Here is a tiny trained network, its code and every weight. The questions are about switching its units off for an input and a target symbol, where a switched-off unit gives its printed mean instead of its output.

import numpy as np


def w(rows, s, z=0):
    codes = np.array(rows[::2]) - 128.0
    scale = np.full(codes.shape[1], s)
    scale[-1] = z or s
    return codes * scale


def norm(h):
    return h / np.sqrt((h * h).mean(-1, keepdims=True) + 1e-5)


def f(y):
    return y / 2 * (1 + np.tanh(0.7978845608 * (y + 0.044715 * y**3)))


def softmax(a):
    e = np.exp(a - a.max(-1, keepdims=True))
    return e / e.sum(-1, keepdims=True)


def log_softmax(a):
    a = a - a.max(-1, keepdims=True)
    return a - np.log(np.exp(a).sum(-1, keepdims=True))


def net(x, mask):
    ids = ['αεηθλμτψω'.index(c) for c in x.split()]
    T = len(ids)
    res = E[ids] + P[:T]
    u = 0
    for l in range(2):
        r = norm(res)
        for j in range(2):
            rows = slice(3 * j, 3 * j + 3)
            q, k, v = (r @ M[l][rows].T for M in (Q, K, V))
            z = softmax(np.where(np.tri(T) > 0, q @ k.T / 3**0.5, -1e9)) @ v
            o = O[l][rows]
            res = res + np.where(mask[u + j], z, o[:, -1]) @ o[:, :-1]
        u += 2
        y = f(norm(res) @ A[l][:, :-1].T + A[l][:, -1])
        res = res + np.where(mask[u : u + 8], y, B[l][:, -1]) @ B[l][:, :-1]
        u += 8
    return log_softmax(norm(res)[-1] @ U[:, :-1].T + U[:, -1])


Q, K, V, O, A, B = {}, {}, {}, {}, {}, {}
E = w([
[83,95,161,189,120,115,104,34],'α',
[231,55,158,147,147,116,193,171],'ε',
[170,9,53,115,119,183,181,228],'η',
[170,143,208,4,151,104,69,119],'θ',
[64,148,37,194,72,176,97,174],'λ',
[51,177,110,111,61,145,82,37],'μ',
[167,30,184,126,185,169,100,167],'τ',
[156,161,186,139,152,129,57,219],'ψ',
[218,135,133,126,120,118,114,115],'ω',
],0.014)
P = w([
[109,199,82,145,120,179,122,125],'0',
[168,90,203,153,29,245,129,179],'1',
[125,86,182,178,140,139,39,126],'2',
[167,172,207,162,72,162,118,178],'3',
[82,106,110,165,87,189,158,96],'4',
[121,134,136,107,68,175,144,114],'5',
[73,168,177,122,127,117,154,146],'6',
[74,254,115,138,92,147,204,137],'7',
[100,130,161,186,63,244,220,140],'8',
],0.0098)
Q[0] = w([
[116,215,156,131,97,166,237,110],'0.h1',
[57,122,165,140,138,155,220,100],'0.h1',
[96,82,61,182,177,10,83,82],'0.h1',
[99,53,155,119,124,93,100,176],'0.h2',
[127,184,142,181,78,146,214,129],'0.h2',
[138,199,45,105,254,48,120,112],'0.h2',
],0.0068)
K[0] = w([
[103,169,104,146,255,132,127,120],'0.h1',
[130,168,61,85,102,45,129,126],'0.h1',
[174,80,144,123,20,151,91,156],'0.h1',
[115,124,166,98,145,193,98,67],'0.h2',
[108,177,117,99,212,77,125,138],'0.h2',
[115,63,174,131,82,132,87,100],'0.h2',
],0.0092)
V[0] = w([
[89,105,123,108,89,51,162,2],'0.h1',
[120,90,111,74,119,99,192,139],'0.h1',
[104,72,146,173,158,163,146,116],'0.h1',
[166,151,102,154,67,127,196,106],'0.h2',
[151,119,113,214,187,132,67,58],'0.h2',
[124,200,140,156,97,106,136,229],'0.h2',
],0.0098)
O[0] = w([
[204,123,94,187,143,158,103,145,2],'0.h1',
[170,201,94,139,14,191,143,141,11],'0.h1',
[121,184,211,184,207,204,254,83,160],'0.h1',
[144,109,86,197,65,54,144,66,159],'0.h2',
[171,145,84,126,219,119,151,171,140],'0.h2',
[131,76,129,65,218,44,182,170,216],'0.h2',
],0.0078,0.0056)
A[0] = w([
[130,20,158,158,146,107,114,167,148],'0.n1',
[198,114,201,117,120,119,137,184,164],'0.n2',
[134,178,38,71,159,127,2,50,111],'0.n3',
[163,191,185,208,182,10,148,108,252],'0.n4',
[148,72,58,127,98,98,121,141,91],'0.n5',
[93,173,111,199,191,188,112,178,232],'0.n6',
[69,26,105,42,85,114,146,61,230],'0.n7',
[102,196,202,85,154,132,63,158,158],'0.n8',
],0.0065,0.0031)
B[0] = w([
[131,81,42,125,96,9,104,164,210],'0.n1',
[115,87,146,151,90,125,129,97,192],'0.n2',
[140,163,172,126,88,194,180,126,144],'0.n3',
[185,24,132,118,116,129,75,98,232],'0.n4',
[56,147,112,15,113,72,141,131,125],'0.n5',
[39,17,138,254,56,72,153,109,178],'0.n6',
[144,189,237,254,97,77,50,143,255],'0.n7',
[178,75,140,247,48,185,110,14,186],'0.n8',
],0.0061,0.0062)
Q[1] = w([
[123,194,78,29,206,167,162,83],'1.h1',
[135,135,126,68,132,106,113,165],'1.h1',
[106,155,52,32,191,134,107,97],'1.h1',
[121,99,140,232,43,95,206,149],'1.h2',
[95,84,122,125,114,210,134,160],'1.h2',
[167,219,2,161,206,195,155,140],'1.h2',
],0.0073)
K[1] = w([
[130,74,150,134,131,166,36,127],'1.h1',
[132,86,50,192,132,206,24,139],'1.h1',
[162,95,202,189,134,197,121,180],'1.h1',
[153,199,71,45,119,147,130,21],'1.h2',
[176,93,93,196,107,21,231,98],'1.h2',
[79,93,184,139,137,145,73,254],'1.h2',
],0.0053)
V[1] = w([
[231,82,240,116,158,175,169,128],'1.h1',
[51,138,125,195,179,154,144,194],'1.h1',
[79,119,70,119,52,126,255,213],'1.h1',
[238,34,139,32,181,87,118,211],'1.h2',
[158,104,75,205,122,48,145,125],'1.h2',
[71,135,131,129,205,124,151,111],'1.h2',
],0.0084)
O[1] = w([
[119,81,248,154,93,182,185,249,179],'1.h1',
[79,59,131,123,242,129,136,54,171],'1.h1',
[158,69,182,100,122,104,182,1,126],'1.h1',
[39,174,112,175,117,79,138,116,14],'1.h2',
[245,246,129,210,126,56,186,147,253],'1.h2',
[192,182,145,140,183,183,121,136,100],'1.h2',
],0.0085,0.0035)
A[1] = w([
[51,108,173,199,132,163,80,83,208],'1.n1',
[53,128,94,135,75,92,108,149,145],'1.n2',
[99,132,52,185,114,159,156,112,255],'1.n3',
[162,159,134,114,125,64,179,101,144],'1.n4',
[215,157,77,82,172,174,55,131,171],'1.n5',
[85,157,182,139,115,165,105,120,165],'1.n6',
[188,135,140,119,195,166,150,121,182],'1.n7',
[28,2,96,143,141,23,154,178,188],'1.n8',
],0.0075,0.0025)
B[1] = w([
[192,40,119,168,94,114,63,181,216],'1.n1',
[113,70,149,152,123,89,113,7,151],'1.n2',
[187,90,147,218,202,202,55,107,145],'1.n3',
[44,76,169,155,130,129,141,35,157],'1.n4',
[213,65,210,111,96,112,175,191,131],'1.n5',
[152,227,140,138,254,147,133,42,157],'1.n6',
[100,78,61,159,214,90,159,225,152],'1.n7',
[217,132,184,71,136,97,73,146,254],'1.n8',
],0.0064,0.0075)
U = w([
[201,145,88,220,182,152,155,171,138],'α',
[140,145,162,190,56,114,204,128,35],'ε',
[124,82,134,122,93,155,187,49,33],'η',
[90,110,87,123,57,140,83,179,246],'θ',
[188,166,106,102,205,91,141,56,248],'λ',
[254,128,52,97,122,144,96,141,124],'μ',
[71,113,142,139,169,190,173,137,225],'τ',
[103,172,160,96,195,72,110,174,109],'ψ',
[170,193,83,168,87,50,114,157,107],'ω',
],0.0078,0.0016)

Each question gives the input, a string of symbols that net reads in full, and the target symbol t.
The units are the heads (3 rows each of Q, K, V and O) and the neurons (one row each of A and B). Each row of codes is followed by its name. A weight is (code - 128) times the scale printed after its matrix; where a second scale follows, it is the last column's (O, A, B and U).
mask holds one flag per unit, layer by layer, with each layer's heads first. A switched-off unit (its flag False) gives its mean, the last column of its rows in O or B, instead of its output. The means were averaged over made-up inputs and are rounded, as every weight is.
A unit's drop is (log p(t) with every unit on - log p(t) with that unit switched off) / (log p(t) with every unit on - log p(t) with every unit switched off).
The circuit of an input: a set's keep is (log p(t) with only the set's units on - log p(t) with every unit switched off) / (log p(t) with every unit on - log p(t) with every unit switched off). Starting from the 12 units with the biggest drops (on a tie, the unit counted first), units are removed one at a time, each time the one whose removal leaves the highest keep (on an exact tie, the one counted first), for as long as the keep stays at least 0.8.
units of the circuit, in order: the units of the circuit, biggest drop first
unit that matters most: the unit with the biggest drop
which heads matter: for each layer, one digit per head in row order, 1 if its drop is at least 0.15 and else 0, layers parted by /
input α ω α λ α α, target α: units of the circuit, in order => (0.h1, 1.h2, 1.h1)
input θ θ ε, target θ: which heads matter => 01 / 11
input α ε η α θ, target α: unit that matters most => 0.h1
input τ α α α, target τ: units of the circuit, in order => (0.h1, 0.h2, 1.h1)
input θ η ε ω ψ ψ ε ω, target θ: units of the circuit, in order => (1.h2, 1.h1, 0.h2)
input λ η α ε μ, target λ: which heads matter => 01 / 11
input μ ω θ λ λ τ ε μ μ, target μ: units of the circuit, in order => (1.h2, 1.h1)
input ε λ μ τ λ η ψ, target ε: units of the circuit, in order => (0.n8, 0.h1, 1.h1)
input ε μ ω ε ω η, target ε: units of the circuit, in order => (0.h1, 0.h2, 1.h1, 0.n7)
input τ ε ε θ τ μ λ, target τ: units of the circuit, in order => (0.h1, 1.h2, 0.n1)
input η α η λ, target η: units of the circuit, in order => (1.h1, 0.h1)
input μ α λ α θ, target α: which heads matter => 11 / 00
input ω τ λ τ, target ω: units of the circuit, in order => (1.h2, 1.h1, 0.h2)
input η λ λ ε λ ε λ τ ω, target η: units of the circuit, in order => (0.h1, 1.h1)
input α θ ε λ α λ, target α: units of the circuit, in order => (0.h1)
input ε θ τ α θ, target ε: units of the circuit, in order => (1.h1, 0.n8, 0.h1)
input α λ μ ω, target α: units of the circuit, in order => (0.h1, 1.h1)
input θ ψ ω λ η ε λ θ η, target θ: which heads matter => 11 / 01
input α α λ ω ψ λ ε λ ω, target λ: which heads matter => 01 / 10
input α ω μ ω η ε λ λ μ, target λ: which heads matter => 01 / 10
input μ λ ψ λ ε ω α ψ, target μ: which heads matter => 00 / 01
input α μ α α τ ε τ, target α: which heads matter => 11 / 01
input α τ ω, target α: unit that matters most => 0.h2
input θ μ τ ε μ, target θ: which heads matter => 11 / 11
input θ ε ε τ θ θ ε μ ψ, target θ: which heads matter => 11 / 01
